Here is a tiny trained network, its code and every weight. The questions are about switching its units off for an input and a target symbol, where a switched-off unit gives its printed mean instead of its output.

import numpy as np


def w(rows, s, z=0):
    codes = np.array(rows[::2]) - 128.0
    scale = np.full(codes.shape[1], s)
    scale[-1] = z or s
    return codes * scale


def norm(h):
    return h / np.sqrt((h * h).mean(-1, keepdims=True) + 1e-5)


def f(y):
    return y / 2 * (1 + np.tanh(0.7978845608 * (y + 0.044715 * y**3)))


def softmax(a):
    e = np.exp(a - a.max(-1, keepdims=True))
    return e / e.sum(-1, keepdims=True)


def log_softmax(a):
    a = a - a.max(-1, keepdims=True)
    return a - np.log(np.exp(a).sum(-1, keepdims=True))


def net(x, mask):
    ids = ['γεηθτφ'.index(c) for c in x.split()]
    T = len(ids)
    res = E[ids] + P[:T]
    u = 0
    for l in range(3):
        r = norm(res)
        for j in range(2):
            rows = slice(2 * j, 2 * j + 2)
            q, k, v = (r @ M[l][rows].T for M in (Q, K, V))
            z = softmax(np.where(np.tri(T) > 0, q @ k.T / 2**0.5, -1e9)) @ v
            o = O[l][rows]
            res = res + np.where(mask[u + j], z, o[:, -1]) @ o[:, :-1]
        u += 2
        y = f(norm(res) @ A[l][:, :-1].T + A[l][:, -1])
        res = res + np.where(mask[u : u + 4], y, B[l][:, -1]) @ B[l][:, :-1]
        u += 4
    return log_softmax(norm(res)[-1] @ U[:, :-1].T + U[:, -1])


Q, K, V, O, A, B = {}, {}, {}, {}, {}, {}
E = w([
[105,185,139,169,120,81],'γ',
[103,182,142,177,93,94],'ε',
[107,83,117,159,100,7],'η',
[102,161,147,162,58,162],'θ',
[167,122,133,104,192,119],'τ',
[141,109,207,95,172,133],'φ',
],0.016)
P = w([
[16,87,194,183,34,82],'0',
[135,111,114,89,63,22],'1',
[187,120,186,255,116,34],'2',
[115,225,133,120,24,167],'3',
[130,123,79,78,134,128],'4',
[195,164,151,251,127,115],'5',
[110,229,103,127,53,234],'6',
[116,110,75,79,147,146],'7',
],0.0096)
Q[0] = w([
[109,203,42,119,149,63],'0.h0',
[81,146,96,19,73,139],'0.h0',
[164,2,113,143,125,149],'0.h1',
[91,161,84,17,110,147],'0.h1',
],0.0097)
K[0] = w([
[10,158,5,131,125,88],'0.h0',
[133,61,108,188,41,1],'0.h0',
[191,44,189,67,83,146],'0.h1',
[155,211,184,149,59,75],'0.h1',
],0.0091)
V[0] = w([
[159,80,41,245,50,125],'0.h0',
[149,214,12,148,155,186],'0.h0',
[166,133,185,154,159,159],'0.h1',
[82,1,83,124,143,112],'0.h1',
],0.0057)
O[0] = w([
[111,200,106,121,2,80,177],'0.h0',
[204,133,126,118,103,76,2],'0.h0',
[128,136,135,93,165,62,96],'0.h1',
[211,99,102,128,163,141,89],'0.h1',
],0.0064,0.0049)
A[0] = w([
[151,193,121,239,129,96,94],'0.n0',
[90,112,183,179,19,132,109],'0.n1',
[183,116,77,2,223,81,1],'0.n2',
[136,235,185,78,64,66,121],'0.n3',
],0.0087,0.0058)
B[0] = w([
[228,62,103,113,180,101,215],'0.n0',
[142,72,134,126,114,163,254],'0.n1',
[226,2,114,104,166,82,151],'0.n2',
[68,82,95,177,181,173,252],'0.n3',
],0.0098,0.0075)
Q[1] = w([
[105,145,72,28,129,105],'1.h0',
[230,131,202,154,160,160],'1.h0',
[128,75,213,124,244,56],'1.h1',
[36,90,164,137,8,198],'1.h1',
],0.012)
K[1] = w([
[127,16,140,133,106,36],'1.h0',
[237,135,119,70,146,213],'1.h0',
[42,248,183,39,123,235],'1.h1',
[176,45,227,255,201,80],'1.h1',
],0.0094)
V[1] = w([
[114,38,62,193,195,75],'1.h0',
[159,24,193,2,2,254],'1.h0',
[81,110,117,93,107,63],'1.h1',
[170,92,170,167,143,144],'1.h1',
],0.005)
O[1] = w([
[193,5,125,104,244,84,253],'1.h0',
[139,253,138,116,176,210,135],'1.h0',
[202,88,132,175,71,150,125],'1.h1',
[124,193,84,47,23,104,189],'1.h1',
],0.006,0.005)
A[1] = w([
[173,179,200,149,134,41,70],'1.n0',
[170,140,179,153,183,132,3],'1.n1',
[153,125,185,7,131,115,161],'1.n2',
[172,95,80,169,113,112,76],'1.n3',
],0.013,0.0049)
B[1] = w([
[110,98,122,105,88,248,160],'1.n0',
[34,90,173,141,46,105,160],'1.n1',
[188,167,103,140,122,181,173],'1.n2',
[130,214,115,106,135,148,255],'1.n3',
],0.014,0.005)
Q[2] = w([
[113,84,124,55,245,165],'2.h0',
[109,123,241,126,147,243],'2.h0',
[211,137,191,69,234,62],'2.h1',
[131,93,183,169,142,187],'2.h1',
],0.011)
K[2] = w([
[139,75,182,15,178,127],'2.h0',
[140,131,168,133,200,252],'2.h0',
[209,130,233,130,165,107],'2.h1',
[136,160,137,179,106,183],'2.h1',
],0.012)
V[2] = w([
[166,88,180,222,163,76],'2.h0',
[130,90,107,169,71,1],'2.h0',
[90,145,111,110,132,226],'2.h1',
[186,173,179,147,44,113],'2.h1',
],0.0057)
O[2] = w([
[101,255,86,67,159,207,232],'2.h0',
[190,171,148,76,135,142,236],'2.h0',
[201,157,140,93,89,135,179],'2.h1',
[124,50,33,111,195,66,2],'2.h1',
],0.0069,0.0022)
A[2] = w([
[148,56,137,133,153,167,102],'2.n0',
[17,42,178,154,110,144,3],'2.n1',
[150,117,166,134,161,181,139],'2.n2',
[122,251,160,128,92,154,122],'2.n3',
],0.017,0.0044)
B[2] = w([
[109,162,161,63,115,145,197],'2.n0',
[97,57,236,254,171,121,255],'2.n1',
[85,144,121,134,78,122,199],'2.n2',
[158,91,17,165,49,108,195],'2.n3',
],0.016,0.0097)
U = w([
[98,177,152,110,114,9,54],'γ',
[95,215,101,153,196,178,59],'ε',
[254,80,174,90,140,157,82],'η',
[149,113,62,155,36,175,74],'θ',
[94,206,188,75,53,189,92],'τ',
[100,55,206,164,126,139,249],'φ',
],0.0083,0.0021)

Each question gives the input, a string of symbols that net reads in full, and the target symbol t.
The units are the heads (2 rows each of Q, K, V and O) and the neurons (one row each of A and B). Each row of codes is followed by its name. A weight is (code - 128) times the scale printed after its matrix; where a second scale follows, it is the last column's (O, A, B and U).
mask holds one flag per unit, layer by layer, with each layer's heads first. A switched-off unit (its flag False) gives its mean, the last column of its rows in O or B, instead of its output. The means were averaged over made-up inputs and are rounded, as every weight is.
A unit's drop is (log p(t) with every unit on - log p(t) with that unit switched off) / (log p(t) with every unit on - log p(t) with every unit switched off).
The circuit of an input: a set's keep is (log p(t) with only the set's units on - log p(t) with every unit switched off) / (log p(t) with every unit on - log p(t) with every unit switched off). Starting from the 12 units with the biggest drops (on a tie, the unit counted first), units are removed one at a time, each time the one whose removal leaves the highest keep (on an exact tie, the one counted first), for as long as the keep stays at least 0.8.
units of the circuit, in order: the units of the circuit, biggest drop first
k most important neurons: the k neurons with the biggest drops, biggest first
k most important neurons of layer l: the k neurons of layer l with the biggest drops, biggest first
heads that matter: for each layer, one digit per head in row order, 1 if its drop is at least 0.15 and else 0, layers parted by /
input γ τ γ, target τ: 3 most important neurons : 1.n0; 0.n0; 2.n1
input τ τ γ φ ε, target θ: units of the circuit, in order : 2.n3; 2.h1
input φ θ η η, target θ: units of the circuit, in order : 2.n1; 2.n0; 1.n3
input θ φ φ ε τ θ, target τ: heads that matter : 10 / 00 / 00
input φ θ η θ τ η, target τ: heads that matter : 10 / 00 / 11
input γ η ε γ, target θ: 2 most important neurons of layer 1 : 1.n1; 1.n0
input γ η θ η τ τ τ, target θ: units of the circuit, in order : 0.n0; 2.n3
input ε η γ, target η: units of the circuit, in order : 0.n0; 2.n1; 2.n3
input η η θ φ ε φ η η, target γ: heads that matter : 00 / 00 / 10
input τ φ τ ε γ η φ, target θ: heads that matter : 10 / 00 / 00
input γ φ τ τ, target θ: heads that matter : 00 / 11 / 01
input ε φ θ γ γ φ γ γ, target ε: heads that matter : 10 / 00 / 00
input ε η φ η ε, target θ: heads that matter : 00 / 00 / 00
input ε φ ε γ τ γ, target τ: 2 most important neurons of layer 0 : 0.n0; 0.n3
input ε τ ε, target τ: 4 most important neurons : 0.n0; 2.n1; 2.n0; 1.n0
input θ θ η η ε η, target η: heads that matter : 00 / 00 / 00
input τ γ ε θ η ε τ η, target γ: units of the circuit, in order : 2.n1; 2.n3; 0.n3; 1.n0
input ε φ η η γ ε, target η: 4 most important neurons : 0.n0; 2.n1; 2.n3; 1.n0
input ε γ η η τ η, target τ: heads that matter : 10 / 00 / 00
input ε η ε, target η: heads that matter : 01 / 10 / 00
input η φ γ ε θ η γ φ, target τ: 2 most important neurons : 1.n2; 0.n3
input γ γ ε, target ε: 2 most important neurons of layer 0 : 0.n0; 0.n3
input γ η γ γ φ ε η, target θ: heads that matter : 00 / 00 / 10
input τ η η η ε γ, target η: heads that matter : 00 / 10 / 00
input η γ θ, target θ: 2 most important neurons : 1.n3; 2.n1
input τ η ε, target τ: 3 most important neurons : 0.n0; 2.n1; 1.n0
input η θ τ η θ γ, target θ: heads that matter : 00 / 10 / 00
input θ γ φ γ τ θ, target τ: 2 most important neurons : 0.n0; 2.n1
input η θ φ θ θ θ φ, target θ: most important neuron of layer 2 : 2.n3
